Below are the code and all the weights of a small trained network. Each question names an input and a target symbol and asks about switching units off, where a switched-off unit gives its printed mean instead of its output.

import numpy as np


def w(rows, s, z=0):
    codes = np.array(rows[::2]) - 128.0
    scale = np.full(codes.shape[1], s)
    scale[-1] = z or s
    return codes * scale


def norm(h):
    return h / np.sqrt((h * h).mean(-1, keepdims=True) + 1e-5)


def f(y):
    return y / 2 * (1 + np.tanh(0.7978845608 * (y + 0.044715 * y**3)))


def softmax(a):
    e = np.exp(a - a.max(-1, keepdims=True))
    return e / e.sum(-1, keepdims=True)


def log_softmax(a):
    a = a - a.max(-1, keepdims=True)
    return a - np.log(np.exp(a).sum(-1, keepdims=True))


def net(x, mask):
    ids = ['βγδεζθλπστφψ'.index(c) for c in x.split()]
    T = len(ids)
    res = E[ids] + P[:T]
    u = 0
    for l in range(2):
        q, k, v = (norm(res) @ M[l].T for M in (Q, K, V))
        z = softmax(np.where(np.tri(T) > 0, q @ k.T / 3**0.5, -1e9)) @ v
        res = res + np.where(mask[u], z, O[l][:, -1]) @ O[l][:, :-1]
        u += 1
        y = f(norm(res) @ A[l][:, :-1].T + A[l][:, -1])
        res = res + np.where(mask[u : u + 12], y, B[l][:, -1]) @ B[l][:, :-1]
        u += 12
    return log_softmax(norm(res)[-1] @ U[:, :-1].T + U[:, -1])


Q, K, V, O, A, B = {}, {}, {}, {}, {}, {}
E = w([
[157,62,150,150,18],'β',
[136,82,78,127,112],'γ',
[147,28,110,47,102],'δ',
[90,245,144,197,151],'ε',
[134,81,75,131,117],'ζ',
[152,33,111,43,107],'θ',
[158,153,82,112,157],'λ',
[137,83,75,129,125],'π',
[210,113,149,1,60],'σ',
[155,126,63,51,171],'τ',
[156,133,117,166,94],'φ',
[44,161,114,90,106],'ψ',
],0.0075)
P = w([
[184,53,141,227,208],'0',
[164,109,23,69,23],'1',
[148,107,40,61,22],'2',
[129,120,50,50,34],'3',
[120,129,72,44,40],'4',
[109,114,95,34,41],'5',
[102,119,120,51,54],'6',
[98,118,134,39,69],'7',
[88,114,163,33,71],'8',
[75,116,169,42,69],'9',
[74,115,192,33,71],'10',
[56,131,216,5,69],'11',
],0.0032)
Q[0] = w([
[182,168,109,102,64],'L0H0',
[180,106,101,250,226],'L0H0',
[85,134,67,116,79],'L0H0',
],0.022)
K[0] = w([
[76,198,133,107,85],'L0H0',
[251,95,51,144,103],'L0H0',
[57,139,82,163,131],'L0H0',
],0.021)
V[0] = w([
[208,199,130,94,76],'L0H0',
[104,236,149,178,135],'L0H0',
[254,176,180,134,131],'L0H0',
],0.0099)
O[0] = w([
[62,217,224,124,131,240],'L0H0',
[211,255,59,146,52,162],'L0H0',
[236,162,233,131,205,2],'L0H0',
],0.0074,0.004)
A[0] = w([
[124,85,160,157,100,74],'L0N0',
[150,134,119,95,126,106],'L0N1',
[47,162,144,204,173,27],'L0N2',
[135,124,124,140,59,68],'L0N3',
[138,130,105,148,198,115],'L0N4',
[132,154,129,118,157,87],'L0N5',
[160,175,102,119,97,3],'L0N6',
[137,135,133,8,200,22],'L0N7',
[116,150,82,94,102,104],'L0N8',
[125,117,182,123,105,10],'L0N9',
[89,148,124,170,205,152],'L0N10',
[131,171,154,94,127,168],'L0N11',
],0.017,0.0025)
B[0] = w([
[186,88,109,60,104,153],'L0N0',
[109,139,157,163,132,142],'L0N1',
[155,102,149,230,153,145],'L0N2',
[60,169,103,141,140,209],'L0N3',
[163,195,25,152,129,115],'L0N4',
[108,125,116,156,110,126],'L0N5',
[83,149,202,215,191,219],'L0N6',
[5,88,199,74,180,205],'L0N7',
[72,183,70,144,75,253],'L0N8',
[148,60,213,129,105,172],'L0N9',
[145,159,45,193,131,134],'L0N10',
[117,93,160,206,149,213],'L0N11',
],0.018,0.0061)
Q[1] = w([
[154,120,88,142,101],'L1H0',
[2,74,167,165,35],'L1H0',
[76,98,137,149,73],'L1H0',
],0.044)
K[1] = w([
[105,143,154,143,129],'L1H0',
[205,156,126,95,252],'L1H0',
[156,145,139,125,181],'L1H0',
],0.034)
V[1] = w([
[234,38,114,125,77],'L1H0',
[88,36,97,80,203],'L1H0',
[178,139,7,157,199],'L1H0',
],0.015)
O[1] = w([
[247,149,65,144,153,226],'L1H0',
[120,162,66,70,224,254],'L1H0',
[132,18,84,211,164,209],'L1H0',
],0.014,0.0085)
A[1] = w([
[155,167,169,213,159,78],'L1N0',
[154,132,111,115,154,74],'L1N1',
[170,109,221,135,208,93],'L1N2',
[226,168,117,188,33,2],'L1N3',
[92,180,58,177,106,216],'L1N4',
[153,20,144,35,112,163],'L1N5',
[186,150,87,152,124,74],'L1N6',
[113,213,178,60,69,67],'L1N7',
[196,103,195,98,106,76],'L1N8',
[109,127,174,125,9,45],'L1N9',
[52,105,150,106,121,138],'L1N10',
[111,113,160,163,38,72],'L1N11',
],0.016,0.004)
B[1] = w([
[159,168,140,125,198,181],'L1N0',
[135,151,110,144,102,137],'L1N1',
[162,63,134,88,52,191],'L1N2',
[123,105,203,130,49,157],'L1N3',
[125,114,197,80,63,254],'L1N4',
[185,244,134,102,145,191],'L1N5',
[124,147,98,176,81,162],'L1N6',
[180,5,161,174,132,192],'L1N7',
[116,165,170,142,76,139],'L1N8',
[73,243,151,150,112,144],'L1N9',
[151,124,82,166,161,192],'L1N10',
[170,187,78,144,129,154],'L1N11',
],0.025,0.0098)
U = w([
[253,206,148,81,51,8],'β',
[154,131,81,130,154,88],'γ',
[137,179,110,60,168,89],'δ',
[92,214,182,209,147,239],'ε',
[160,129,73,135,157,125],'ζ',
[130,171,117,58,165,88],'θ',
[62,48,118,181,179,42],'λ',
[160,121,68,140,166,150],'π',
[125,83,254,54,126,174],'σ',
[32,119,110,97,216,80],'τ',
[203,37,152,222,68,74],'φ',
[63,114,81,93,27,254],'ψ',
],0.0092,0.003)

Each question gives the input, a string of symbols that net reads in full, and the target symbol t.
The units are the heads (3 rows each of Q, K, V and O) and the neurons (one row each of A and B). Each row of codes is followed by its name. A weight is (code - 128) times the scale printed after its matrix; where a second scale follows, it is the last column's (O, A, B and U).
mask holds one flag per unit, layer by layer, with each layer's heads first. A switched-off unit (its flag False) gives its mean, the last column of its rows in O or B, instead of its output. The means were averaged over made-up inputs and are rounded, as every weight is.
A unit's drop is (log p(t) with every unit on - log p(t) with that unit switched off) / (log p(t) with every unit on - log p(t) with every unit switched off).
The circuit of an input: a set's keep is (log p(t) with only the set's units on - log p(t) with every unit switched off) / (log p(t) with every unit on - log p(t) with every unit switched off). Starting from the 12 units with the biggest drops (on a tie, the unit counted first), units are removed one at a time, each time the one whose removal leaves the highest keep (on an exact tie, the one counted first), for as long as the keep stays at least 0.8.
units of the circuit, in order: the units of the circuit, biggest drop first
most important unit: the unit with the biggest drop
top k neurons: the k neurons with the biggest drops, biggest first
k most important neurons of layer l: the k neurons of layer l with the biggest drops, biggest first
input λ ζ φ λ β ε β, target ε: units of the circuit, in order -> [L0H0; L0N6]
input β φ σ δ σ δ ψ λ ζ, target β: units of the circuit, in order -> [L1H0; L0N8; L0N0]
input τ β σ τ β β ε β β θ σ τ, target ε: units of the circuit, in order -> [L0N6; L0H0]
input σ φ ε σ ψ σ β σ ψ π, target ψ: units of the circuit, in order -> [L0N8]
input ψ π δ ε σ σ φ π π ε σ σ, target ε: units of the circuit, in order -> [L1H0; L1N9]
input σ φ ε σ ζ σ δ λ ε ζ, target ε: units of the circuit, in order -> [L0N6; L0H0]
input β ε β φ β σ ε γ, target β: 2 most important neurons of layer 1 -> [L1N4; L1N3]
input λ φ τ ζ ε π π, target ε: units of the circuit, in order -> [L0H0; L0N6]
input σ δ τ π σ β π φ φ, target σ: units of the circuit, in order -> [L0H0; L0N8]
input σ φ β ψ β, target σ: 2 most important neurons of layer 1 -> [L1N7; L1N4]
input β π σ δ ψ ζ, target β: 3 most important neurons of layer 0 -> [L0N7; L0N8; L0N9]
input θ σ φ σ φ β, target β: units of the circuit, in order -> [L0H0; L1N5; L0N0]
input ζ γ τ ε β ζ π ζ, target ε: top 2 neurons -> [L0N6; L1N4]
input σ σ σ β ε β λ φ ζ, target σ: units of the circuit, in order -> [L1H0]
input σ β β ε, target σ: top 2 neurons -> [L1N7; L1N4]
input σ ζ ε σ γ φ σ φ σ, target ε: top 3 neurons -> [L0N6; L1N2; L0N11]
input β φ π λ σ ε τ, target ε: top 2 neurons -> [L0N6; L1N2]
input σ σ π, target σ: 2 most important neurons of layer 1 -> [L1N7; L1N11]
input β φ φ ε σ τ π τ ζ ψ σ β, target β: top 2 neurons -> [L0N8; L0N7]
input σ δ λ ψ σ π δ π φ ψ δ, target ψ: most important unit -> L0H0
